Here is a tiny trained network, its code and every weight. The questions are about switching its units off for an input and a class, where a switched-off unit gives its printed mean instead of its output.

import numpy as np


def w(rows, s, z=0):
    codes = np.array(rows[::2]) - 128.0
    scale = np.full(codes.shape[1], s)
    scale[-1] = z or s
    return codes * scale


def norm(h):
    return h / np.sqrt((h * h).mean(-1, keepdims=True) + 1e-5)


def f(y):
    return np.maximum(y, 0)


def log_softmax(a):
    a = a - a.max(-1, keepdims=True)
    return a - np.log(np.exp(a).sum(-1, keepdims=True))


def net(x, mask):
    res = np.array(x, float).reshape(1, 4) / 4 @ E
    u = 0
    for l in range(4):
        y = f(norm(res) @ A[l][:, :-1].T + A[l][:, -1])
        res = res + np.where(mask[u : u + 4], y, B[l][:, -1]) @ B[l][:, :-1]
        u += 4
    return log_softmax(norm(res)[-1] @ U[:, :-1].T + U[:, -1])


A, B = {}, {}
E = w([
[194,201,144,116],'x0',
[193,219,3,201],'x1',
[234,206,156,113],'x2',
[44,133,177,74],'x3',
],0.0061)
A[0] = w([
[126,28,94,169,7],'0.n1',
[196,117,123,128,73],'0.n2',
[170,85,126,192,56],'0.n3',
[170,61,2,207,99],'0.n4',
],0.0072,0.0014)
B[0] = w([
[53,49,254,189,185],'0.n1',
[25,149,248,119,171],'0.n2',
[73,107,115,147,166],'0.n3',
[98,179,131,222,252],'0.n4',
],0.0078,0.0049)
A[1] = w([
[76,203,102,112,132],'1.n1',
[139,148,139,255,252],'1.n2',
[67,252,74,146,162],'1.n3',
[172,170,91,237,105],'1.n4',
],0.01,0.0011)
B[1] = w([
[213,114,127,166,175],'1.n1',
[67,180,164,158,255],'1.n2',
[246,111,67,133,235],'1.n3',
[132,59,124,12,238],'1.n4',
],0.011,0.0075)
A[2] = w([
[102,119,76,210,222],'2.n1',
[162,201,52,115,7],'2.n2',
[88,33,50,136,160],'2.n3',
[79,2,118,93,102],'2.n4',
],0.0091,0.0013)
B[2] = w([
[82,136,188,218,211],'2.n1',
[228,127,53,216,231],'2.n2',
[80,158,254,59,207],'2.n3',
[233,26,85,186,255],'2.n4',
],0.0089,0.0041)
A[3] = w([
[74,83,95,51,253],'3.n1',
[139,5,157,187,243],'3.n2',
[120,218,111,153,34],'3.n3',
[200,179,22,127,152],'3.n4',
],0.011,0.0015)
B[3] = w([
[206,134,52,124,149],'3.n1',
[101,133,58,53,255],'3.n2',
[157,111,128,60,143],'3.n3',
[175,144,96,245,226],'3.n4',
],0.012,0.0092)
U = w([
[88,35,95,34,139],'0',
[182,144,100,199,214],'1',
[143,172,217,67,2],'2',
[10,112,145,174,95],'3',
],0.013,0.0021)

Each question gives the input, the list of numbers given to net, and the class t.
The units are the neurons (one row each of A and B). Each row of codes is followed by its name. A weight is (code - 128) times the scale printed after its matrix; where a second scale follows, it is the last column's (A, B and U).
mask holds one flag per neuron, layer by layer. A switched-off neuron (its flag False) gives its mean, the last column of its row in B, instead of its output. The means were averaged over made-up inputs and are rounded, as every weight is.
A unit's drop is (log p(t) with every unit on - log p(t) with that unit switched off) / (log p(t) with every unit on - log p(t) with every unit switched off).
The circuit of an input: a set's keep is (log p(t) with only the set's units on - log p(t) with every unit switched off) / (log p(t) with every unit on - log p(t) with every unit switched off). Starting from the 12 units with the biggest drops (on a tie, the unit counted first), units are removed one at a time, each time the one whose removal leaves the highest keep (on an exact tie, the one counted first), for as long as the keep stays at least 0.8.
circuit, biggest first: the units of the circuit, biggest drop first
most important unit: the unit with the biggest drop
k most important neurons: the k neurons with the biggest drops, biggest first
k most important neurons of layer l: the k neurons of layer l with the biggest drops, biggest first
drop when u is switched off: that unit's drop, to one decimal
input [5,-6,0,1], class 0: most important unit => 1.n2
input [1,-4,4,-2], class 2: circuit, biggest first => (1.n4, 3.n4, 1.n3)
input [6,-6,6,-8], class 2: circuit, biggest first => (1.n3, 3.n4)
input [1,-2,1,5], class 0: 2 most important neurons => (1.n2, 1.n3)
input [-7,-2,-7,-5], class 3: circuit, biggest first => (1.n4, 2.n3)
input [-6,6,-1,0], class 3: 3 most important neurons => (1.n2, 0.n4, 0.n1)
input [-7,0,-7,-2], class 3: 2 most important neurons => (1.n4, 2.n1)
input [8,-5,-1,-5], class 2: 3 most important neurons => (1.n4, 2.n4, 3.n4)
input [0,-5,8,-5], class 2: circuit, biggest first => (3.n4, 1.n3)
input [7,-6,4,-8], class 2: circuit, biggest first => (1.n3, 3.n4)
input [2,-3,1,3], class 0: 2 most important neurons => (1.n2, 0.n4)
input [4,-2,2,0], class 2: 2 most important neurons of layer 2 => (2.n4, 2.n2)
input [3,-5,5,2], class 2: 2 most important neurons => (1.n4, 3.n2)
input [1,-5,-2,-8], class 3: 2 most important neurons => (1.n4, 1.n3)
input [-3,0,8,-3], class 2: most important unit => 1.n3
input [2,0,-1,-7], class 3: 3 most important neurons of layer 0 => (0.n4, 0.n3, 0.n2)
input [-1,-4,4,-4], class 0: 2 most important neurons => (0.n4, 1.n2)
input [7,-5,-3,-7], class 0: 2 most important neurons => (0.n4, 1.n2)
input [0,-3,8,2], class 2: 4 most important neurons => (1.n3, 3.n4, 1.n4, 3.n2)
input [4,-6,4,-4], class 2: most important unit => 1.n4
input [-2,-3,-3,-6], class 3: drop when 1.n4 is switched off => 0.2
input [-6,8,-8,-7], class 3: drop when 0.n4 is switched off => 0.2
